In the rows, zero is written as 128.
Each row of numbers belongs to one of the nodes below and depends on some of the facts about them. Some rows are named. Which node is each other row?

Named rows:
besel: [ 89 148 159  95 123 115 165  79 117 142 133 109 134 124 159 158 165 153
  87 141 126 147  84 123 121 148 152 106 130  94 145 146 128]
fufu: [ 65 157 138 113 132 107 173  76 101 163 144 102 119 115 182 187 158 135
  94 118 159 142  91 105 128 174 150 108 144 107 123 162 128]
sibrin: [ 74 148 154 117 123 115 161  95 114 161 131 112 147 130 162 168 176 168
  83 138 125 150  89 110 109 158 166 117 132 104 142 155 126]
kleplalar: [159 118 160 170 143 122 141 102 117  90 144  55  53 172 193 156 139 142
 120 165 117 143  46 170 117 165 131 145 156 101 109 142 137]
trozes: [ 80 150 155 104 126 114 156  90 109 138 140 102 118 120 178 148 137 138
  95 137 126 145  86 127 123 145 152 112 145  89 143 144 131]
ziflo: [ 75 150 148 113 134 110 160  94 114 153 139 103 139 127 173 154 151 152
  87 146 120 155  91 128 109 148 166 116 149  99 136 150 126]
foplik: [ 76 141 156  94 122 122 154  79 105 129 158 113 136 114 161 147 157 142
  94 136 128 152  90 128 120 150 149 123 152  89 130 154 129]
rosten: [ 67 134 154 110 115 130 148  87  93 130 148 112 121 109 175 151 152 136
  99 114 137 149  87 119 127 158 150 122 144 104 138 158 131]
gaflis: [ 54 166 132 102 144 103 162  84 106 153 149  79  85 133 208 168 104 129
 110 148 155 138  88 123 141 161 142 100 158  93 124 143 132]
tobrim: [ 41 154 139 128 138 119 139 122 103 142 145  79  95 142 207 143 102 137
 105 141 124 151  87 138 120 152 159 124 164 106 135 139 136]
nezis: [178 120 164 158 147 113 149  78 121  87 149  67  88 159 168 152 169 150
 110 163 115 150  52 171 101 161 138 146 151  91 107 150 125]
skeklal: [ 68 163 137 101 151  96 172  79 108 158 151  89 111 118 190 172 129 123
  97 142 154 149  93 121 122 160 149  98 156  91 124 152 123]
rubram: [ 65 162 145 114 142 105 154 102 119 157 130  93 124 139 182 150 126 151
  92 164 119 156  94 137 107 147 165 113 155  98 142 141 125]
zabrogo: [ 69 137 152 111 125 124 147  89  96 129 150 102 123 115 180 156 150 135
  97 121 132 152  89 124 120 154 152 128 152 102 133 157 130]
druklar: [ 65 170 159 125 132 113 146 130 118 128 137  85  73 125 216 148 113 137
  98 158 136 151  90 133 132 142 149 121 157 107 145 127 140]
nivum: [100 164 185 108 126 107 170 101 128 111 148 127 139 115 138 160 173 171
  96 149 143 156  95 131 127 155 158 116 148  99 120 152 132]
nogrok: [ 65 153 164 121 135  96 149 113 109 101 164  94 102 133 189 135  99 134
 112 135 148 158  91 162 125 168 180 132 166 110 126 158 123]
trovom: [ 65 155 154 110 131  96 148 108 109 120 152  89  93 119 211 139 111 123
  97 144 143 158  93 153 114 157 182 132 158 106 148 146 123]
mamaklin: [ 51 184 131  96 155  93 174  83 124 164 152  88 107 140 187 163 131 166
  91 166 164 141 102 126 113 159 168 128 174 111 119 149 123]
fubogim: [ 43 183 130  91 159  88 175  86 125 164 154  84 106 142 189 162 125 162
  89 170 159 141 102 132 116 157 163 129 174 113 121 149 125]
pada: [ 62 183 131 109 150  95 173  90 118 163 147  71  85 132 214 160 108 142
  93 143 171 138  89 121 126 164 169 121 167 112 128 144 129]

There are 3 kinds of fact about the nodes: Σ, δ, β.
bakluror Σ:672 β:e
besel Σ:237 δ:skefi kibro plega skaral β:a
bibrom Σ:237 β:d
bidon Σ:463 β:d
biku Σ:237 δ:bodok tebro β:c
bodok Σ:463 β:a
bofik Σ:237 β:b
bosos Σ:237 δ:tobrim firan bibrom β:b
bragrok Σ:463 β:a
bramuk Σ:463 β:b
bregasuk Σ:237 β:a
brisok Σ:237 δ:nuskemis gavu trustin kibro β:c
briva Σ:672 δ:vufe redre β:b
buporin Σ:237 δ:kesol gestes druklar plega β:c
deskes Σ:406 β:a
didi Σ:672 δ:stomeni plakosir gimerom tosaklu trustin revom β:c
dizo Σ:237 β:a
dodin Σ:463 β:a
dorofe Σ:237 δ:tobrim dritre bidon β:a
draklek Σ:237 δ:vitri vetrik dodin treme β:c
drego Σ:237 δ:gama gimerom β:a
dreklagis Σ:237 δ:vitri fluras deskes skuplus β:b
driplan Σ:237 δ:bramuk rorin skuplus β:a
dritre Σ:237 β:c
drize Σ:463 δ:gaflis zinul β:d
drosturik Σ:237 δ:geka trebi kamom bibrom β:c
druklar Σ:406 β:a
dupor Σ:672 β:a
fegom Σ:237 δ:zelor nogrok β:c
firan Σ:237 β:b
fiskan Σ:237 β:d
flaplen Σ:406 β:a
flaples Σ:237 δ:tralak bregasuk β:e
flase Σ:237 δ:klazotrom medra β:a
flikla Σ:406 δ:musu tristezis β:a
flofir Σ:672 δ:vitri zetrum β:c
fluras Σ:237 β:a
fluzik Σ:463 δ:mamaklin dodin klezik fubogim β:d
foler Σ:237 β:b
foplik Σ:237 δ:pluklape satremin todor β:a
fubogim Σ:672 β:b
fufu Σ:237 δ:vetrik steto bramuk kamom druklar β:b
gabam Σ:672 δ:skogel gama foler dizo bidon nogrok β:a
gaflis Σ:237 β:b
gama Σ:463 β:b
gastil Σ:463 β:c
gavu Σ:237 β:a
gedrek Σ:237 δ:zelor vikle trovom β:b
geka Σ:237 β:c
gekor Σ:672 β:e
gestes Σ:237 β:a
gimerom Σ:237 β:b
gorek Σ:237 δ:vevavu deskes β:b
groflik Σ:672 δ:dupor skugre soroklem β:b
groplok Σ:237 β:a
gruflas Σ:463 β:b
kamom Σ:672 β:a
kesol Σ:463 β:c
keti Σ:672 δ:tradrorom gruflas skuplus β:b
kibro Σ:237 β:a
klazotrom Σ:237 β:b
kleplalar Σ:237 β:c
kletrim Σ:237 β:a
klezik Σ:237 β:b
klomel Σ:237 β:b
klumol Σ:463 δ:pluklape tralak zelor plokol β:a
kudral Σ:237 δ:skaral β:a
kudrubrin Σ:672 δ:tratu bregasuk β:a
kuflu Σ:463 β:b
lopatam Σ:237 β:a
lubra Σ:237 δ:stomeni satremin bragrok bofik β:b
mamaklin Σ:672 β:b
medra Σ:463 β:b
meve Σ:406 β:d
miga Σ:237 β:a
musu Σ:237 β:d
nezis Σ:237 β:c
nibak Σ:237 β:b
nivum Σ:406 δ:pasekom flaplen skefi klezik tubopu todor β:e
nogrok Σ:463 β:e
nuskemis Σ:406 β:b
pada Σ:672 β:b
paflus Σ:237 δ:gekor tristezis klazotrom β:d
pasekom Σ:237 β:a
pebim Σ:463 δ:flaplen stazan bragrok β:c
plakosir Σ:237 β:e
pledan Σ:672 δ:treme bidon zetrum β:a
plega Σ:237 β:b
plido Σ:672 δ:gimerom β:b
plokol Σ:237 β:b
pluklape Σ:237 β:b
pokam Σ:672 δ:pada rugrur β:a
posam Σ:406 β:d
razar Σ:237 β:a
redre Σ:672 β:e
reske Σ:237 δ:fiskan trovom β:c
revom Σ:237 β:c
rido Σ:406 δ:tobrim β:d
rorin Σ:237 β:c
rosan Σ:237 β:b
rosten Σ:237 δ:bramuk gimerom tosaklu dizo β:a
rubram Σ:237 β:a
rugrur Σ:463 β:e
safil Σ:463 δ:meve β:a
satremin Σ:463 β:b
sege Σ:237 δ:stazan stosis satremin bragrok trudem β:b
sibrin Σ:237 δ:skugas klezik vufe nibak bibrom vafubro β:a
sifla Σ:463 β:a
siplatres Σ:237 δ:plakosir kleplalar gaflis druklar β:d
skagelo Σ:672 β:a
skaral Σ:237 β:b
skefi Σ:237 β:d
skeklal Σ:237 β:b
skemudur Σ:672 δ:klomel redre dritre pada β:c
skogel Σ:672 β:e
skostek Σ:237 δ:bodok vevavu treme plokol β:c
skotrir Σ:672 δ:trudem plega β:a
skugas Σ:672 β:b
skugre Σ:237 β:c
skuplus Σ:406 β:b
skurun Σ:237 δ:kleplalar skagelo druklar β:c
soflor Σ:237 δ:lopatam stosis groplok zinul β:e
soroklem Σ:237 β:b
staplor Σ:237 β:a
staram Σ:237 δ:gestes redre skagelo β:b
stazan Σ:463 β:a
stefli Σ:672 δ:kuflu vafubro β:c
stegrom Σ:237 δ:tebro β:c
steto Σ:463 β:c
stirek Σ:463 δ:dodin vafubro skaral meve β:e
stodrik Σ:672 δ:klazotrom zati plega β:b
stomeni Σ:237 β:c
stosis Σ:672 β:b
tebro Σ:672 β:a
tobrim Σ:237 β:a
todor Σ:406 β:a
tosaklu Σ:463 β:a
tradrorom Σ:237 β:e
traku Σ:237 δ:rubram kuflu meve β:e
tralak Σ:237 β:c
traplum Σ:463 β:b
tratu Σ:406 β:a
trebi Σ:237 β:e
tregri Σ:237 δ:gama tobrim zetrum β:b
treme Σ:672 β:a
tristezis Σ:237 β:d
trovom Σ:463 β:a
trozes Σ:237 δ:nuskemis β:a
trudem Σ:672 β:a
trustin Σ:237 β:b
truvasta Σ:237 δ:klomel β:d
tubopu Σ:406 β:d
vafubro Σ:463 β:c
vetrik Σ:672 β:a
vevavu Σ:406 β:b
viflom Σ:237 δ:skugre tobrim vikle kleplalar β:a
vikle Σ:672 β:a
vitri Σ:406 β:b
vubal Σ:237 δ:rorin fiskan β:d
vufe Σ:672 β:a
zabrik Σ:237 δ:flaplen β:d
zabrogo Σ:237 δ:bofik bidon β:a
zati Σ:237 β:a
zelor Σ:237 β:c
zetrum Σ:672 β:b
ziflo Σ:237 δ:fubogim β:a
zinul Σ:463 β:a
zoflil Σ:237 δ:razar plokol β:d
zubam Σ:237 δ:pluklape tradrorom dizo satremin firan β:b
zubror Σ:237 δ:flaplen β:e

Rows to name:
No name comes twice in this set of rows, the named rows included.
[104 184 151  81 139  90 191  65 123 152 140  93 107 102 185 169 146 147
  86 133 179 131  84 111 131 157 156 108 143  93 134 144 123] | stodrik
[168 104 177 127 121 114 156  67 132  59 172  95  87 153 149 156 195 162
 109 177 133 143  59 170 113 171 141 163 133  96 110 156 127] | pebim
[ 81 171 164 114 142 102 150 108 116 127 151  93 105 106 199 141 127 126
  89 153 138 162  99 141 111 139 154 123 165  94 131 136 129] | tratu
[115 172 173 106 134  98 165 101 124 126 135  98 116  94 184 153 153 129
  79 143 144 152  90 124 116 139 152 110 141  91 145 138 128] | flikla
[ 75 154 161 105 123  98 157  98 115 127 145  99 105 120 197 148 127 133
  91 149 137 155  90 144 112 153 177 123 145 104 152 142 120] | sifla
[ 72 160 155 134 146 110 157 110 114 140 137  92 110 149 171 145 108 153
 114 136 127 149  82 140 125 160 167 110 162 103 126 154 130] | trebi
[191 128 176 164 129 123 161  90 124  92 144  70  86 151 174 163 191 167
 100 150 142 134  45 149 103 178 155 170 139 115 112 160 126] | skemudur
[ 65 156 155 119 145 110 146 106 105 118 162  96 112 138 172 135 102 141
 114 136 129 157  87 151 126 155 158 121 179  96 115 156 132] | tradrorom
[ 60 164 142  91 131 111 172  78 101 139 159  95 100 113 189 166 137 142
  99 133 177 134  89 114 133 167 149 132 162 108 116 158 130] | plido
[132 136 188 136 104 134 141 120 103  97 125  93 129 126 161 139 149 153
 108 106 113 147  59 137 126 148 159 123 130  99 156 153 140] | siplatres
[153 119 159 166 145 123 145  96 124  98 145  66  78 176 175 153 163 157
 114 174 110 147  54 173 102 169 145 149 156 102 105 149 129] | geka
[109 153 163 115 141 105 163  88 106 120 152 100 137 113 155 144 139 135
 101 113 138 160  83 145 118 159 166 111 161  86 116 158 121] | flaples
[108 146 170 138 133 117 126 131 105 100 139  80 120 134 179 118 106 137
 109 130 102 162  72 169 107 138 173 130 166  93 142 148 131] | fiskan
[ 42 161 128  94 147 105 161  79 108 149 157  92  87 133 198 163 111 131
 109 155 148 139  93 128 141 159 137 101 162  92 123 142 135] | trustin

The same nodes again, as new rows of numbers:
Some nodes and their rows:
pluklape: [111 154 140 129 134  78 141  59 126 118 127 119 117 148 181 102 140 109
 143  69 109 120 159 159  87 144 168 133 124 103  91 107 134 130 143 145
 165 133 112]
nibak: [110 154 145 127 129  79 141  61 121 121 130 123 111 152 178 105 132 107
 145  67 108 118 155 157  88 145 167 140 125 100  94 105 136 129 143 141
 166 130 110]
gedrek: [111 178 151 151 132  71 126  71 135 115 148 128 132 135 212  99 134 123
 147  87  92 114 147 146  80 117 171 134 138 113  81 109 142 163 137 138
 148 105  94]
zati: [ 95 189 113 158 103  94 151  74 114 142 137 111 111 106 155  87 134 112
 155  85  88  89 158  96 103 142 170 131  85  98 126 119 110 110  86 170
 173 135 119]
zabrogo: [ 95 205 113 176 105  91 123  79 116 116 141 119 137  92 191  72 146 135
 152 105  72  83 152  89 100 120 183 123 103 114 104 140 107 153  81 172
 158 117 102]
dreklagis: [109 174 144 146 139  72 126  76 137 109 148 125 140 138 215  94 132 128
 143  87  94 118 154 147  87 117 170 134 137 113  77 113 145 165 141 144
 151 107  96]
trozes: [ 93 211 118 179 110  88 138  86 128 132 152 115 134  91 188  78 132 131
 154 103  73  88 157  87  96 111 174 123  98 112 110 122 116 144  84 169
 158 113 106]
plega: [113 168 158 138 125  73 152  64 128 144 144 127 103 148 175 119 120  98
 152  70 102 116 147 152  77 140 158 143 123  96 105  85 142 123 136 128
 161 122 109]
skotrir: [100 205 133 193  98  75 149  76 126 159 158 127 135 100 175  92 120 132
 154 119  82  88 156  81  93 106 170 120  87 108 108 115 127 134  71 158
 153 100 109]
plokol: [108 153 137 125 134  80 140  65 125 117 130 119 120 153 184 102 134 110
 143  70 110 120 158 155  93 146 166 139 124 101  89 109 137 132 145 145
 166 131 111]
fubogim: [113 139 143 135 122  70 143  52 121 129 128 128 127 165 174 107 128 115
 137  83 119 122 161 151  97 143 167 137 115  98  83 111 145 127 137 139
 162 123 114]
firan: [112 154 144 130 125  78 136  55 118 117 125 125 111 151 179 105 141 105
 145  70 104 116 150 158  85 148 171 139 127 101  94 109 131 133 138 138
 164 132 108]
groflik: [118 165 156 160 121  63 129  57 129 125 143 140 141 147 200 105 132 128
 140 102 100 116 150 143  82 118 173 130 128 112  73 112 148 159 126 129
 146 100  99]
zinul: [ 92 176 116 169  99  85 152  72 121 145 142 116 110 107 147  89 137 120
 142  89  88  91 160  80 104 151 176 119  84  92 121 129 124 119  97 168
 163 140 123]
drosturik: [110 173 155 147 109  73 138  72 112 116 159 125 127 118 238 102 132 128
 131  99  86 119 147 184  77 119 168 131 130 107  78 120 154 154 143 117
 153 120  86]
musu: [111 178 136 133 113  87 171  69  82 112 154 103 117 132 152  91 134 105
 133  97  88 103 148 175  93 150 143 125 108  97 100 114 134 143 135 161
 159 130 118]
zubam: [113 175 147 152 141  69 127  67 140 109 139 123 136 133 210  93 145 126
 143  89  92 118 153 152  75 115 173 122 136 120  79 113 135 163 135 144
 149 113  99]
skogel: [111 153 126 146 107  81 144  57 119 135 122 126 129 144 164  99 139 116
 140  92 110 100 164 117  96 144 174 129  97 100  96 120 127 118 106 150
 163 134 121]
zoflil: [108 198 139 152 122  82 156  84  95 100 172 106 143 119 186  81 131 125
 133 115  76 102 148 165  92 122 146 119 119 111  84 121 143 175 135 165
 145 106 104]
bakluror: [110 155 128 147 107  82 144  59 119 138 123 129 127 142 164 101 134 116
 142  93 112 101 164 117  95 144 173 128  99  97  98 117 128 115 106 149
 162 133 121]
todor: [ 93 182 118 176 106  96 147  69 107 150 122 118 124 113 155  87 136 117
 153  84  94 104 169  95 107 156 169 110  79 100 119 137 119 118  83 182
 165 144 126]

Rows to name:
No name comes twice in this set of rows, the named rows included.
[ 85 182 130 161 116  80 130 102 139 134 167 133 149 124 209  96 104 140
 142  93 100 101 164  89 108 125 173 132 114 101  80 124 159 158 141 165
 145 104  99] | stirek
[104 196 136 164 119  81 133  80 134 129 146 127 133 113 200  92 133 126
 151  93  90  97 153 113  79 116 176 125 117 112  94 110 126 146 111 154
 150 114 103] | soflor
[116 141 148 138 122  69 146  47 122 131 125 129 122 161 170 108 134 113
 138  83 117 121 160 153  90 143 168 129 116 100  84 109 141 125 133 136
 161 124 116] | stosis
[ 92 194 127 152 120  87 128  95 133 124 154 126 147 120 213  89 115 132
 151  91  96  98 161 109 100 115 172 137 117 109  85 117 138 149 124 165
 155 105  98] | traku
[116 161 150 157 131  61 133  61 137 122 143 132 149 147 204 101 133 131
 137 103 101 120 157 143  86 113 169 127 126 114  72 115 149 159 130 136
 147 102 102] | keti
[113 149 145 147 104  68 131  63 106 106 150 130 150 135 241  98 135 140
 118 116  97 119 155 179  94 122 174 132 122 108  62 143 161 160 139 118
 150 115  88] | flofir
[106 154 150 147 106  67 141  75 114 124 161 128 148 135 239 104 114 139
 123 112 103 123 161 176  97 115 166 134 117 103  63 129 171 150 147 124
 152 107  89] | stefli
[112 151 144 146 135  79 142  62 125 133 124 127 130 159 183 109 136 106
 142  71 108 134 161 152  92 158 159 126 117 101  92 119 148 139 136 145
 154 140 119] | skuplus
[118 135 138 139 130  67 137  50 132 112 127 124 115 151 173 104 159 114
 126  78  98 119 150 141  83 158 176 124 126  98  94 123 143 147 144 131
 151 146 114] | gama
[102 166 143 138 116  77 134  83 115 106 160 120 142 123 250  96 125 134
 127  99  93 121 156 183  94 119 167 136 128 107  70 130 162 158 154 130
 156 118  85] | draklek
[110 137 154 136 104  69 158  61 113 133 151 125 101 133 198 116 133 117
 117  85  99 124 154 176  82 155 166 125 113  89  92 120 164 127 158 114
 156 147 104] | kesol

